Below is a small trained network, with its code and all its weights. Each question gives an input and a class and asks what happens when units are switched off, that is, made to give their printed mean instead of their output.

import numpy as np


def w(rows, s, z=0):
    codes = np.array(rows[::2]) - 128.0
    scale = np.full(codes.shape[1], s)
    scale[-1] = z or s
    return codes * scale


def f(y):
    return y / 2 * (1 + np.tanh(0.7978845608 * (y + 0.044715 * y**3)))


def log_softmax(a):
    a = a - a.max(-1, keepdims=True)
    return a - np.log(np.exp(a).sum(-1, keepdims=True))


def net(x, mask):
    res = np.array(x, float).reshape(1, 7) / 4 @ E
    y = f(res @ A[0][:, :-1].T + A[0][:, -1])
    res = res + np.where(mask, y, B[0][:, -1]) @ B[0][:, :-1]
    return log_softmax(res[-1] @ U[:, :-1].T + U[:, -1])


A, B = {}, {}
E = w([
[118,103,100,176,175,125,114,1],'x0',
[128,138,129,138,90,130,97,120],'x1',
[129,111,135,108,125,132,151,126],'x2',
[214,145,170,148,110,206,146,147],'x3',
[134,137,117,130,132,119,128,127],'x4',
[131,144,127,145,106,117,110,120],'x5',
[95,131,66,204,82,164,203,139],'x6',
],0.016)
A[0] = w([
[177,153,133,159,65,216,165,231,146],'N0',
[78,45,179,90,187,51,21,77,202],'N1',
[99,156,56,113,86,68,110,99,139],'N2',
[79,101,48,201,107,187,142,168,164],'N3',
[213,149,183,100,146,83,79,149,253],'N4',
[137,132,171,204,150,174,129,44,103],'N5',
[248,127,134,168,147,241,134,50,92],'N6',
[26,131,84,70,78,58,123,254,192],'N7',
[107,104,169,154,78,75,202,98,195],'N8',
[188,147,164,151,120,149,154,212,114],'N9',
],0.0093,0.0067)
B[0] = w([
[219,128,85,172,139,55,37,96,249],'N0',
[143,189,120,120,213,64,116,78,228],'N1',
[102,71,153,154,180,140,181,128,166],'N2',
[97,91,78,158,150,77,157,133,207],'N3',
[190,162,201,12,154,150,106,215,211],'N4',
[72,167,113,115,112,107,141,147,174],'N5',
[105,242,171,158,93,94,183,215,204],'N6',
[124,200,174,168,65,90,218,197,240],'N7',
[131,138,92,165,155,111,126,93,163],'N8',
[201,71,90,128,185,95,82,127,198],'N9',
],0.011,0.019)
U = w([
[108,200,227,42,90,94,163,185,163],'0',
[185,118,76,119,162,36,38,60,254],'1',
[123,157,73,201,31,134,210,198,123],'2',
[2,60,46,162,125,154,181,26,45],'3',
[247,101,144,13,85,237,38,181,2],'4',
],0.0089,0.0033)

Each question gives the input, the list of numbers given to net, and the class t.
The units are the neurons (one row each of A and B). Each row of codes is followed by its name. A weight is (code - 128) times the scale printed after its matrix; where a second scale follows, it is the last column's (A, B and U).
mask holds one flag per neuron, in row order. A switched-off neuron (its flag False) gives its mean, the last column of its row in B, instead of its output. The means were averaged over made-up inputs and are rounded, as every weight is.
A unit's drop is (log p(t) with every unit on - log p(t) with that unit switched off) / (log p(t) with every unit on - log p(t) with every unit switched off).
The circuit of an input: a set's keep is (log p(t) with only the set's units on - log p(t) with every unit switched off) / (log p(t) with every unit on - log p(t) with every unit switched off). Starting from all 10 units, units are removed one at a time, each time the one whose removal leaves the highest keep (on an exact tie, the one counted first), for as long as the keep stays at least 0.8.
circuit, biggest first: the units of the circuit, biggest drop first
unit that matters most: the unit with the biggest drop
k most important neurons: the k neurons with the biggest drops, biggest first
drop when u is switched off: that unit's drop, to one decimal
input [2,-4,4,7,7,1,-7], class 0: most important neuron : (N6)
input [-1,8,3,3,6,-4,-6], class 4: circuit, biggest first : (N7 N4)
input [2,-7,6,-4,-4,4,1], class 3: circuit, biggest first : (N0 N4)
input [-2,3,5,-2,-3,-4,1], class 2: circuit, biggest first : (N4 N1)
input [-8,-6,0,-2,7,5,1], class 2: circuit, biggest first : (N7 N1)
input [0,4,-5,2,2,2,-8], class 4: 2 most important neurons : (N4 N7)
input [4,7,-6,-7,2,-1,1], class 3: 4 most important neurons : (N0 N2 N4 N9)
input [-3,-5,8,-4,3,8,1], class 2: 2 most important neurons : (N4 N1)
input [-1,5,-8,-2,4,1,-6], class 0: 2 most important neurons : (N0 N4)
input [7,2,-2,1,5,6,0], class 0: 2 most important neurons : (N0 N6)
input [-1,1,1,3,4,-3,5], class 1: 2 most important neurons : (N7 N0)
input [-1,5,5,8,2,6,-2], class 4: 2 most important neurons : (N7 N4)
input [-5,-7,2,0,6,3,2], class 2: 2 most important neurons : (N7 N1)
input [0,-5,5,2,-3,-7,4], class 1: unit that matters most : N7
input [0,5,-3,6,3,8,-4], class 4: 3 most important neurons : (N7 N4 N1)
input [1,5,-4,-3,4,-3,6], class 3: 2 most important neurons : (N6 N4)
input [2,3,-2,2,-5,4,0], class 0: 2 most important neurons : (N0 N3)
input [0,-2,-1,4,8,4,4], class 1: 2 most important neurons : (N7 N0)
input [-8,-8,-2,-3,2,2,4], class 2: drop when N7 is switched off : 2.9
input [0,8,-2,-8,2,0,3], class 2: circuit, biggest first : (N7)
input [-3,3,-7,8,-8,-5,3], class 1: drop when N0 is switched off : 0.5
input [-6,0,-1,1,5,-8,8], class 1: drop when N0 is switched off : 1.3
